Each row is followed by its class.
[ -8  38  33 -52  24 -28 -18 -31   8  46  22  20  12 -48   5 -12  24 -76
  -4   4   8  -7  26  -3  -3 -55   0   3 -16  10 -29  40  12   7  22  46
   8 -56]	sarel
[ 10 -15  51 -58 -19 -25 -16  38 -33  78   2 -11  20 -24 -25 -57  17 -48
  22  37  15  13  38 -12 -17 -19 -27   5  14  -7  17   0  16 -56   9   1
 -19 -45]	dor
[-10 -35  53  -5  -9 -11 -23  18   8  32  35  36  -6 -39 -47 -35 -33 -73
  10  19  11  25 114 -64 -23 -22   3 -31   8 -14  30  29  37 -46 -19  28
 -23 -30]	pige
[ 22 -31 -13  12 -13  -7  15 -32  72  32  -5 -15 -12 -13 -30   9  -6  -7
  32 -45 -54  -6 -25  16  18  14   4   8  -3   0 -28  40 -41  -7 -20  11
  54   9]	Fosa
[-33  -2  44  19  -7 -57   5 -29  -4  10  21 -31 -30 -23  76 -13  29  44
  34 -15  25 -21 -20 -41 -31 -83  -7 -22  -7  44  -4  20 -15  -8  31 -38
   6 -32]	gusi
[-12 -34  -1  -8 -22   9  46 -41 -40   7 -32 -21 -17 -12   7 -14   9  13
   6 -10  -8  25  -8  24 -34  17  15 -21  47  18 -12   7 -20 -17  -1   3
  11 -52]	zifom
[ 27   9   6  14  36 -44 -29  64 -14  36 -51  62 -22  34  26  24  16 -80
  50 104  49 -29  40 -21  11 -49 -40 -40 -70 -53  24  32 -18 -39   3  19
   4  -6]	Segeg
[ -2   5  29  -5  -5 -14 -30  -7  -6  -7 -19  -2 -14 -10   3  -6  18 -54
  58 -12  13  16  34 -29 -20 -31  10  -7  -3  12  -7   8  22 -17   8   9
  12 -24]	sukit
[  3 -19   4 -21 -41 -38  25 -15  -3 -54 -49   5 -24  44 -35  39  -6 -13
  20  17 -24 -20   4   2  -1 -13  12 -33  40  10  -2  29  20 -44   5 -20
  66 -34]	Fosa
[ -7  -2  76 -46  -5 -48 -13  36 -36  40 -50  10  11 -30  41  23  53 -51
  31   6  62   3   6 -13  22 -25 -26  21  21  12  25 -16 -30   0 -10  50
  -3 -15]	sukit
[ -5  10  33 -11 -10 -35 -20   2   0  43   3  15   5 -26 -13 -32   2 -35
  42  41  23  -9  38 -25 -21 -48   3 -18  -5   6  20  16  46 -59  11  35
  15 -37]	Segeg
[-12   6 -14  20 -12  -9   9  30  37 -22 -25  45   6   3   7  22   0  -5
  17  49  26 -16  11   0 -17 -25  20 -10 -37  -2  34  -7   5  -8 -29  13
  -2  15]	sukit
[  5 -30   1 -48 -25  10  39 -29  34  61 -20  -4  -9 -36  -2   7 -14  -8
  22  -7 -28 -11 -10  15   8  17  22  25 -13  20 -13  22 -45  -8  -6  44
  22 -27]	pige
[-43   3 -13  -7  -3 -27   0  36 -31  -5  -4 -14   4   0  32   6  -1   7
  51  25  54   7  13 -25 -18  16 -26  -5   9 -17  27 -13 -60  21 -16  -4
 -31  51]	sukit
[ -9 -53  -1 -34 -37  -1  54 -13   3  25 -10  19  -8  -5  24  -5   8 -11
  11  -3 -17  -8  -6   6 -42  13  11 -18   6  10   7  20 -12  -9  -7  24
   7 -27]	sukit
[-15 -46 -16  -7 -37   0  48 -13   0  -4  -3  -2   7  -7 -10  10 -13  29
 -33   2 -47   4 -13  30 -13  20  23 -16  42  45 -15  18 -32 -14 -11  26
  25 -17]	dor
[-53 -19 -20 -44 -38 -33  39  -6   0 -28  12 -16   4  39   1  41  14  17
  24 -21  45  13   1   1  39  37   6   4  30 -25  40 -44   4  13 -40 -15
  14  82]	Fosa
[-14  11  18 -59  -1   8  -1  -8  -1  37   9  -6  22 -39  -3 -12  11 -35
  11  -9  29  -7  15   7 -24 -16   8  15   1  29  -9   1   9   2   6  15
 -15 -27]	sarel
[-12  20   3 -32  26 -18 -43  11  -2  22 -22 -25 -21 -34  27   2  26 -63
  76 -10  43   4  40 -65   5 -25   0 -19  -7  36 -10  22 -46  -6 -12   5
  31   0]	zifom
[-42  -2 -15  27 -40  23 -23  19  -6  24  29 -20  42  11  -8  49  -1  45
  71   0  16  -3  47  12   5  29  -5   6  37  49 -17 -23 -21   2 -44  17
 -24  59]	Segeg
[-41 -31  39  -5 -12 -39  24  25 -24  34 -68 -91 -48 -15  22  23  30  -6
  80 -28  -6   3 -12  41   1   5   1  15  34  25  13 -16 -65 -20  17   2
  36 -17]	gusi
[-17 -24  14  -1 -28 -22  28   2   5 -24  -5  33 -12  13 -17 -16 -20 -17
   5 -19 -13 -29  46 -13 -38  -1  10 -34  48  -2   0  30  28 -41  -7   6
  27 -33]	Fosa
[  5 -19   1   9  13 -18  17  28 -13  41   6  32 -17  -7  13 -38 -16 -10
  29  21   0  14  17 -26  -9  41 -16  -1   3 -34  23  -1 -25 -36 -15  -4
  -8  -4]	Fosa
[-39 -13 -21  -1 -12 -17  17  20 -13 -16  -5 -41 -15  17  -4 -12  -8   9
  23   3  33   8  13 -18   5 -10  -1 -19  30 -21  22  -4  -3  -9 -25 -11
   4  28]	Duti
[ 43 -28  47 -33 -20 -27  -3  16   1  37 -15  -4  18  -9 -41  36  33 -16
  27 -16  19 -16  26 -43 -25 -38 -18 -20  27  44 -25   9   1 -44  -4  20
  26 -22]	dor
[ 21 -25   6   1   8 -16  12   6  44  34   7  -7 -21 -11  31  -7   2  -8
  29 -17 -29 -14   7  14  17  12  -7 -15 -50 -23  -3  44 -55   6 -19  36
  11   3]	dor
[  9   4  -7  -8  14 -15  -7  14  31  14 -13  21 -15 -10  27   4  15 -26
 -10  32  -4   1   9  -1  44  -5 -11 -12 -62 -27  19  34 -43   9  -3   3
  20 -31]	pige
[ 20 -29  -3  27 -36   8  20 -35 -32   1  16 106  26 -28 -27 -12 -37 -56
 -27  12 -16 -39  82 -71 -71   1  13 -48  45 -16 -31  93 106 -28 -65  48
  19 -39]	Fosa
[ -7  27  37 -31  -9 -17 -23  26  14  19 -12  12   8 -15   0   4   1 -22
  27 -12  39 -37  21 -22 -13 -13  -1  -9   6  24 -11   3   8 -25  -4  44
   7  -8]	gusi
[-27  22  52 -61 -19 -48  -3   4  16  18 -18   2  -6 -14   3  -1  18 -23
  14  17  27 -31  19 -11 -21 -43  12  -4   9  14  22  -1  25 -30   8  19
  20 -34]	gusi
[ 10 -40  17  34 -45 -40  -7 -12   7 -20 -18  -6 -59  56  10 -44  -4 -24
  60 -33 -63  -5  29 -18  -4 -13  13 -20  13 -31  -1  35  17 -61  35   6
  27 -27]	dor
[ 25  48  19 -25  14 -29 -27  14  -5  -7 -41  26 -15 -25   2  19  17 -92
  47  30  33 -17  51 -54 -21 -15  -1  -6  -3   1 -17  34   5 -27   1  19
  18 -13]	Fosa
[-49 -28 -11  28 -21 -23  20  25 -36  -9   5 -52 -12  52 -27   4 -14   9
  10  75 -18   0  14  56 -19 -26 -14 -23  27 -27  29 -24  36 -27   0 -52
 -13  39]	Fosa
[ 20   0  -8 -25 -22 -27  14  35  16 -10 -34  33 -14   2  14  33 -11 -28
   1  56   9 -51  13 -38 -25  13   1 -12  10  -4   6  42 -13 -28 -15  11
  13  15]	gusi
[ -9 -30 -11  -4 -63   2  12 -51   5 -12 -15  22   6  28 -35   2   4   0
 -12 -11 -44  28   5  16 -11 -16   9 -15  62  17 -47  41  -6 -33  10  15
  32 -47]	koz
[-16   0 -12  51   4 -15 -12  28 -17 -27  12 -23 -18  18  32  24   7  -3
  71   6   7  -1  38 -44 -15  11 -10 -25 -14 -15   6  -7  -9   6 -24   6
 -10  51]	sukit
[ 21  10  29 -28  -6 -21  -6 -23   7  28 -11  33  15 -28 -18   6  32 -32
 -10   3  16   1  30 -27   0 -30   0  -8  -6  -6  -6  21  23  -4  -2  24
  19 -41]	Bodag
[-29   7 104  15 -15 -83   2  -2  -7 -61 -35 -29 -12 -33 -18 -10  37 -59
  25 -59  32 -26  32 -52 -79 -64   3 -71  79  30 -15  10  36 -50  16  80
  15 -65]	sarel
[ 48 -32  20  -9  -3 -25 -10  -6  57  24  20  31   9  -6   1   7 -10 -44
  20  12 -43 -45   1 -38  23   7 -12  29 -52 -30   8  42 -48   7 -18  -4
  -1   5]	sarel
[  5 -43   8 -12 -26   0  -6   6  15   6 -43  -1 -16  16 -25  14   7 -11
   4   0 -30   8  37  38 -35  -8   6 -11  59   9   3  29  -5 -16   9  18
  28 -21]	sukit
[-19  42 -29  59  -3 -30 -70  34  37 -27 -53 -26 -28  27  47   1  14 -21
 112  55   6 -42  46 -25  16 -44   8 -11 -55 -19 -17  29 -38 -22 -21   9
  25  28]	pige
[-102  -28  -33  -12    1  -89  -40   37  -60  -54    2  -18    9   53
   -4  -57   -9   -5   65   17   67   15    1  -20  -41   -9  -31  -63
   54  -21   44  -18  -49  -16   39  -74   15   46]	zifom
[-17   9 -10 -48   6   2  21  18   7  35 -27  12 -12   0 -11   0  18 -27
 -51  27  13  32  -3  44  20  -8   1   4  10 -13  29  -4 -22   2   9  19
   0 -31]	Duti
[-23   7  27 -67 -17 -20 -11  28  -5  43  29   7  23 -38   8 -31   9 -52
  43   3  45   2  17 -24 -21  -7 -14 -11 -14  16  26   6  17 -14  15  25
 -17  -9]	sukit
[-37   7  19  -4   0 -30 -10   4  20 -26 -23  22 -23  17  17  -8  32 -19
   3 -18   9  45   0  12  -4 -26  -6 -40  13   1   4   9 -24 -14  14   6
  15 -44]	koz
[-29  19   6 -41 -47 -25  27  -8  23 -21 -42   1 -23  24  22  33  14  19
  30 -11  19 -24  10  -2 -46 -25   9 -27  46  37 -28  21 -39 -12  -2  29
  -9  -3]	dor
[ -2  -6  -6 -15  10 -24  -9  33  26  -6 -27  26 -13  13  23   5  12 -18
  12  23  16 -11  22  -5   8   4  -5 -21 -22 -13  16  11 -50   1   1   1
   8   8]	Bodag
[ 26  -8  30 -41  36 -25  19   1  61  94  31   2   4 -50  30  17  15 -73
   2   8 -18 -34 -22  42  10 -26 -33   4 -82 -19 -29  61 -56  42  -7  50
 -21  24]	dor
[ -5  68  23   0  24 -34 -19  36  -1 -14  -5  24  -1  16  -3  -6 -27   5
 -16 101  30   2 -35  52  32 -37 -24  -8 -32  -6  30 -22 -25 -24  48  -1
 -46  -7]	zifom
[ -3  51 -50 -12   5  21  45   9   9  28  15 -12  17 -35  61  56   9  27
  43  24  29  -4 -41  21  10  66 -16  39 -45 -16 -12  -3 -50  67 -45  15
 -50  76]	sukit
[-28 -17  -4  -8 -37  -2  40 -18 -24  -2 -19  21 -18   9  31  -2  20   0
  24  -4  -3  11  29 -26 -20 -15  24 -13  32  35 -23   0 -20 -34  -2  21
  19 -55]	sukit
[  7 -11 -63  27  34   8   4  37 -24   3  31 -31   7  -7  31  11 -22  15
  48  41  13 -41  44 -58   9  40 -13  -6 -48 -48  16  15 -25  24 -68  -9
   6  67]	sarel
[ 32 -34  27 -14  12  13  12   5  26  44  24  44   0 -12   6 -31  -5 -44
  -2  -9 -20  13   3  16 -16  21 -21  -1 -42 -30   1  19 -21   4   9   3
 -33 -29]	sukit
[ 14 -26  11  -7 -35 -24   1   8   9  16 -34  24   6  29 -20  24   5  11
  20 -13   6 -49  40 -20   8 -38  -9   6  46   1  -9  32 -20 -32  -7  23
  35 -29]	sarel
[ -5 -15 -16   1 -13  -2  13  -5  19 -13  -7 -19 -26   6 -19 -31 -23  -5
   9  -8 -34  -5   3 -11  -6 -20  15  12  23   3   1  33  -4 -20  13 -56
  25 -35]	Duti
[ 26 -10   9 -32 -19 -12   4   4   7 -17 -14  30  -7   4  12  19  25 -27
 -17  23   1  16  26   1  26  29   2 -21  -6 -16  27  30 -16 -11  -7  25
   7 -45]	sarel
[ -2 -23  -4  49 -29 -13  71 -62  20 -49 -61 -51 -36 -27   2  63  44  24
 -40 -19 -62  18   2  24  -6 -10  42  28  39   1   8  13 -56  33  -9  15
  53 -33]	sukit
[-15  27  15 -73  18  15  10   2 -36  60  14   3  22 -62 -16  -7  14 -72
   4  13  31  19  23 -14 -31  -4   6  11  -1  35  -9 -12  28  -6   5  21
 -20 -47]	sarel
[-12  27  40 -41  17 -13  13  14  -5  34 -33  16  -4 -18   0   3  27 -31
  26  -4  37  -4  14  12 -12 -20   4 -13  13  18   0 -20  25 -28 -12  27
  11 -49]	zifom
[ -26   36    9 -109   36  -35   66    8  -23   45   -5  -13    3  -36
   15   22  -14  -20  -28   38   51  -11  -97   37    9    4  -54   -5
  -26  -17   28   14  -28   47   19  -23  -15   -6]	Segeg
[-13 -42   6 -26 -35 -11  44 -16  -3 -10 -36 -23 -17  -1  -8  30 -15  13
  32 -15 -16 -13  -6  38 -14  12   4  -6  26  12  -3  36 -23  -1  12 -20
  26 -31]	pige
[  5 -14  32  21 -33 -40 -18  -5  34  11 -18 -16 -13 -17 -22   2   3  -1
  29   1 -39 -28  22   4 -27 -43   1   9  36  18  -8  60  -4 -32  22 -35
  38 -44]	gusi
[-26 -16   8 -48 -12  -4  28 -25   2  58 -28   3  17  -9 -11   7   4  -8
  31   4  -3   9 -38  77   4   7   8  26  31  39 -35 -16 -63 -11   4  18
   6 -19]	zifom
[ -7  -3 -19  19  -1  -9  12   9 -24 -14  -3 -17   4  -1  -2  35 -11  40
  46  23  21  -3  12   0 -24  29  -9 -16   6  -2  16  -5 -13   4 -25 -19
   3  35]	Fosa
[  3 -20  19  48   3 -57  -7  13  -4 -80 -54 -11 -30  44  43  64   4  53
  80 -52  43 -60   2 -44 -13 -10 -25 -44  28   4   7  23 -72  19 -13 -17
  30  37]	zifom
[-112   81   -6  -58   45  -92   33   31   -7  -52  -44   53   -7   35
   62  -18   -7   35   12   23   77  -38 -101    9  -91   -1  -21  -62
  -19  -47   64  -54  -15   35   14   45  -17   26]	koz
[-19 -36 -20  11 -46  17   7  29   4 -26 -21   0  -8  16  13  15  -8  19
  68  42  -2   4  34  30 -60  14  29 -40  19  54   0   7 -11 -43  -6   6
  -7  -1]	sukit
[-46  52   1  58 -25 -70 -25  34 -27 -30  -5  21  21  18  42 -18 -28  39
  64  97  -7 -45  -1 -46  10 -21  -6  16  -2   4  -7  -9 -64 -34 -29  15
 -24  26]	dor
[  3 -28   0   1 -53  12  38  -6   5  18 -10   3  15   0  10  25   4  22
  35 -38   5 -45   8 -25 -31  -1   7   0  24  32 -23   5  -7  -9 -23  56
   4  10]	sukit
[ 21  -4 -16 -72   3  -2  19  47  14  27  10  38 -29  14   9 -12  -9 -86
 -26   1  19  -4 -25 -20  61  13 -36 -23 -71 -46  76  42  23   7  27 -50
   2 -14]	zifom
[-12 -17  -5   6 -48 -25 -10 -16  18 -30 -18  -2 -17  -4 -31  -2 -37 -26
  15  27 -51 -14  19   8   0 -17  16 -30  11   1   9  78  31 -25  16   6
  42 -39]	pige
[-38 -22   6 -34 -17 -16  55 -18   8  21 -32 -17   2 -32 -13  -4  -8  21
 -14   4 -13 -11   0  61 -25  -8  23   4  62  22 -18  13 -20  -6  -5  28
  26 -27]	Bodag
[  2 -13 -12  -4 -33   6  22 -11   9 -15 -52 -49 -21  10  18  39   0  55
  38 -34 -16 -20   3  31  17  10  20   7  31  35 -28  20 -61   2 -22  34
  37   6]	dor
[-11  17  23 -17 -13  -8 -17 -14  23 -24 -40   2 -19 -14  -9  38  22 -42
  28 -16  10  17  38  -5 -34 -35  21 -26  26  33 -13  30  13 -13   3  45
  26 -23]	koz
[  0 -22 -21  -7  10   9   1 -27  51  16  -6  25 -12  -5  35  -2   2 -14
  27 -43 -16  -8 -24  22  21  16  17   2 -45  10  -4  27 -57  28  -7   0
  25   1]	zifom
[ 22   2  59 -41  -5 -42 -35  21 -10  22 -13  -7 -14  -7  -5 -28  11 -32
  24  21   6 -14  38 -38 -21 -20 -16 -32  15  -3  23  12  26 -42  32  37
   6 -30]	Bodag
[ -4 -24  17 -52 -14   8  13 -19   7  73 -21  -4   4 -26 -31   9  20 -42
  29  -9  27  23   5  33 -18 -23   1 -16   4  29  -8  11  11 -26   9  30
  17 -36]	Segeg
[-73  16 -10 -24 -25 -57  11   4   9 -89 -41  -8 -49  21  74 -33  34   5
  72 -59  12 -47  38 -75 -86  -9  40 -36  46  34  21  21 -42 -12  28 -41
  43 -56]	Duti
[-25   3  10  50  10 -14 -19  35 -39 -40  -9 -22 -10   8   2  14 -21  10
  56  -7  25 -10  44 -42 -19  15  -5  -5  15 -13  31 -25 -15   3 -18   2
 -26  30]	sarel
